Below are the code and all the weights of a small trained network. Each question names an input and a class and asks about switching units off, where a switched-off unit gives its printed mean instead of its output.

import numpy as np


def w(rows, s, z=0):
    codes = np.array(rows[::2]) - 128.0
    scale = np.full(codes.shape[1], s)
    scale[-1] = z or s
    return codes * scale


def f(y):
    return y / 2 * (1 + np.tanh(0.7978845608 * (y + 0.044715 * y**3)))


def log_softmax(a):
    a = a - a.max(-1, keepdims=True)
    return a - np.log(np.exp(a).sum(-1, keepdims=True))


def net(x, mask):
    res = np.array(x, float).reshape(1, 3) / 4 @ E
    y = f(res @ A[0][:, :-1].T + A[0][:, -1])
    res = res + np.where(mask, y, B[0][:, -1]) @ B[0][:, :-1]
    return log_softmax(res[-1] @ U[:, :-1].T + U[:, -1])


A, B = {}, {}
E = w([
[100,124,171,255,129,209],'x0',
[235,67,113,166,133,111],'x1',
[190,173,244,75,149,156],'x2',
],0.0095)
A[0] = w([
[83,123,35,164,127,135,96],'N1',
[132,118,91,64,120,100,99],'N2',
[151,134,79,24,147,96,97],'N3',
[53,155,148,101,126,166,91],'N4',
[187,91,126,155,146,111,79],'N5',
[129,115,137,127,124,126,255],'N6',
[63,142,142,104,123,131,227],'N7',
[159,144,248,86,129,159,106],'N8',
[193,99,101,153,145,127,183],'N9',
[103,113,167,209,150,158,80],'N10',
[92,107,79,153,118,104,82],'N11',
[230,132,112,167,90,131,121],'N12',
[86,118,81,139,120,127,114],'N13',
[62,132,131,88,142,144,95],'N14',
[128,107,129,89,101,129,72],'N15',
[75,158,144,115,99,109,82],'N16',
[197,107,104,146,141,130,94],'N17',
[74,132,144,111,134,128,101],'N18',
[101,142,174,224,131,158,137],'N19',
[130,128,72,154,120,120,100],'N20',
[140,135,180,109,142,149,92],'N21',
[58,137,153,110,143,128,89],'N22',
[119,124,155,179,107,153,82],'N23',
[146,148,204,113,108,121,77],'N24',
],0.014,0.0087)
B[0] = w([
[152,101,111,229,217,115,216],'N1',
[209,91,131,133,75,172,187],'N2',
[222,58,111,136,5,184,229],'N3',
[115,104,201,32,170,90,188],'N4',
[125,105,210,51,183,137,169],'N5',
[38,219,45,179,41,36,215],'N6',
[42,209,106,97,93,44,226],'N7',
[126,94,79,246,216,108,251],'N8',
[61,192,138,81,147,58,212],'N9',
[229,81,132,104,68,169,213],'N10',
[140,68,143,177,214,183,176],'N11',
[59,106,170,41,146,73,201],'N12',
[132,99,132,177,180,102,178],'N13',
[117,92,190,62,152,105,169],'N14',
[158,67,168,120,127,145,130],'N15',
[132,73,197,72,161,121,157],'N16',
[102,111,208,75,152,115,171],'N17',
[130,122,174,83,157,121,154],'N18',
[187,101,97,105,3,148,250],'N19',
[132,75,162,159,182,132,163],'N20',
[166,98,137,166,196,153,169],'N21',
[119,88,198,61,167,126,166],'N22',
[189,62,148,97,106,178,173],'N23',
[135,40,145,184,194,171,179],'N24',
],0.023,0.011)
U = w([
[228,90,120,101,8,145,113],'0',
[129,95,116,226,213,113,132],'1',
[73,135,212,19,132,86,129],'2',
[61,255,28,137,53,106,254],'3',
[163,217,114,109,155,171,101],'4',
[131,153,146,97,112,192,84],'5',
[136,181,143,77,149,189,87],'6',
],0.0085,0.0061)

Each question gives the input, the list of numbers given to net, and the class t.
The units are the neurons (one row each of A and B). Each row of codes is followed by its name. A weight is (code - 128) times the scale printed after its matrix; where a second scale follows, it is the last column's (A, B and U).
mask holds one flag per neuron, in row order. A switched-off neuron (its flag False) gives its mean, the last column of its row in B, instead of its output. The means were averaged over made-up inputs and are rounded, as every weight is.
A unit's drop is (log p(t) with every unit on - log p(t) with that unit switched off) / (log p(t) with every unit on - log p(t) with every unit switched off).
The circuit of an input: a set's keep is (log p(t) with only the set's units on - log p(t) with every unit switched off) / (log p(t) with every unit on - log p(t) with every unit switched off). Starting from the 12 units with the biggest drops (on a tie, the unit counted first), units are removed one at a time, each time the one whose removal leaves the highest keep (on an exact tie, the one counted first), for as long as the keep stays at least 0.8.
units of the circuit, in order: the units of the circuit, biggest drop first
k most important neurons: the k neurons with the biggest drops, biggest first
drop of u: that unit's drop, to one decimal
input [6,-6,1], class 0: 3 most important neurons => [N19, N10, N9]
input [-4,6,5], class 2: units of the circuit, in order => [N12]
input [-6,7,2], class 2: 4 most important neurons => [N12, N9, N19, N17]
input [-4,-8,-8], class 1: 3 most important neurons => [N1, N11, N13]
input [-6,-6,1], class 0: 2 most important neurons => [N3, N2]
input [1,7,7], class 1: 2 most important neurons => [N8, N24]
input [-3,2,-3], class 3: 3 most important neurons => [N10, N19, N8]
input [8,-7,-2], class 0: 2 most important neurons => [N19, N10]
input [-7,-7,6], class 0: 3 most important neurons => [N3, N2, N9]
input [-3,-7,8], class 1: drop of N8 => 2.9
input [8,7,-2], class 0: drop of N10 => 4.3
input [8,-6,-1], class 0: drop of N19 => 1.3
input [7,1,-5], class 0: drop of N19 => 0.9
input [4,2,8], class 1: units of the circuit, in order => [N8]
input [8,8,-7], class 0: 2 most important neurons => [N19, N10]
